Below are the code and all the weights of a small trained network. Each question names an input and a class and asks about switching units off, where a switched-off unit gives its printed mean instead of its output.

import numpy as np


def w(rows, s, z=0):
    codes = np.array(rows[::2]) - 128.0
    scale = np.full(codes.shape[1], s)
    scale[-1] = z or s
    return codes * scale


def f(y):
    return np.maximum(y, 0)


def log_softmax(a):
    a = a - a.max(-1, keepdims=True)
    return a - np.log(np.exp(a).sum(-1, keepdims=True))


def net(x, mask):
    res = np.array(x, float).reshape(1, 6) / 4 @ E
    y = f(res @ A[0][:, :-1].T + A[0][:, -1])
    res = res + np.where(mask, y, B[0][:, -1]) @ B[0][:, :-1]
    return log_softmax(res[-1] @ U[:, :-1].T + U[:, -1])


A, B = {}, {}
E = w([
[124,107,106,127,166,140,143],'x0',
[41,107,185,196,162,100,129],'x1',
[107,6,101,155,90,149,87],'x2',
[151,123,113,157,145,139,126],'x3',
[126,138,81,138,119,61,85],'x4',
[120,135,134,112,103,104,120],'x5',
],0.013)
A[0] = w([
[97,117,194,149,154,79,165,54],'N0',
[71,101,164,171,196,46,93,3],'N1',
[98,174,9,172,140,1,76,206],'N2',
[162,223,151,114,194,69,189,32],'N3',
[78,157,174,214,143,114,122,51],'N4',
[175,132,120,78,125,146,69,47],'N5',
[183,150,95,88,104,138,165,62],'N6',
],0.0099,0.0042)
B[0] = w([
[119,217,46,108,176,66,136,177],'N0',
[127,143,105,35,105,61,133,198],'N1',
[78,173,130,128,87,216,132,246],'N2',
[88,2,197,38,177,138,5,232],'N3',
[197,149,137,70,105,65,202,192],'N4',
[179,193,64,148,185,80,137,163],'N5',
[163,213,76,98,127,80,163,184],'N6',
],0.0081,0.012)
U = w([
[181,153,84,109,128,80,160,80],'0',
[113,150,134,126,124,186,125,254],'1',
[154,38,131,104,128,115,9,62],'2',
],0.013,0.0083)

Each question gives the input, the list of numbers given to net, and the class t.
The units are the neurons (one row each of A and B). Each row of codes is followed by its name. A weight is (code - 128) times the scale printed after its matrix; where a second scale follows, it is the last column's (A, B and U).
mask holds one flag per neuron, in row order. A switched-off neuron (its flag False) gives its mean, the last column of its row in B, instead of its output. The means were averaged over made-up inputs and are rounded, as every weight is.
A unit's drop is (log p(t) with every unit on - log p(t) with that unit switched off) / (log p(t) with every unit on - log p(t) with every unit switched off).
The circuit of an input: a set's keep is (log p(t) with only the set's units on - log p(t) with every unit switched off) / (log p(t) with every unit on - log p(t) with every unit switched off). Starting from all 7 units, units are removed one at a time, each time the one whose removal leaves the highest keep (on an exact tie, the one counted first), for as long as the keep stays at least 0.8.
units of the circuit, in order: the units of the circuit, biggest drop first
unit that matters most: the unit with the biggest drop
k most important neurons: the k neurons with the biggest drops, biggest first
drop when u is switched off: that unit's drop, to one decimal
input [0,1,-8,5,4,-4], class 2: units of the circuit, in order -> N3
input [-2,-3,-4,-5,-2,-7], class 2: units of the circuit, in order -> N3; N2
input [-7,-5,4,7,-3,6], class 0: 3 most important neurons -> N3; N2; N5
input [-7,0,-2,-6,1,-2], class 2: units of the circuit, in order -> N2; N6
input [-8,6,1,-2,-6,5], class 0: units of the circuit, in order -> N4; N0
input [7,3,3,3,5,-2], class 1: units of the circuit, in order -> N3; N2
input [-7,5,7,-6,8,2], class 1: 2 most important neurons -> N2; N3
input [-7,-6,6,7,-5,-7], class 0: 3 most important neurons -> N3; N2; N5
input [1,-7,5,8,8,-3], class 1: 4 most important neurons -> N2; N4; N1; N0
input [7,8,1,-3,6,2], class 0: 2 most important neurons -> N1; N4
input [-1,3,-5,5,3,8], class 2: 2 most important neurons -> N3; N6
input [4,-5,3,7,-2,-1], class 0: 2 most important neurons -> N3; N2
input [2,0,-1,1,4,-2], class 1: 2 most important neurons -> N3; N2
input [-3,3,-3,-2,7,7], class 1: most important neuron -> N2
input [-5,-7,6,-6,7,1], class 0: 3 most important neurons -> N3; N5; N6
input [4,-5,-8,4,-2,-1], class 2: drop when N3 is switched off -> 1.2
input [6,-1,0,-1,8,3], class 1: drop when N0 is switched off -> 0.0
input [3,-4,-8,2,1,-1], class 2: drop when N3 is switched off -> 1.1
input [6,-1,-2,-4,5,-4], class 1: drop when N2 is switched off -> 0.2
input [3,-3,-4,-1,8,6], class 1: unit that matters most -> N2
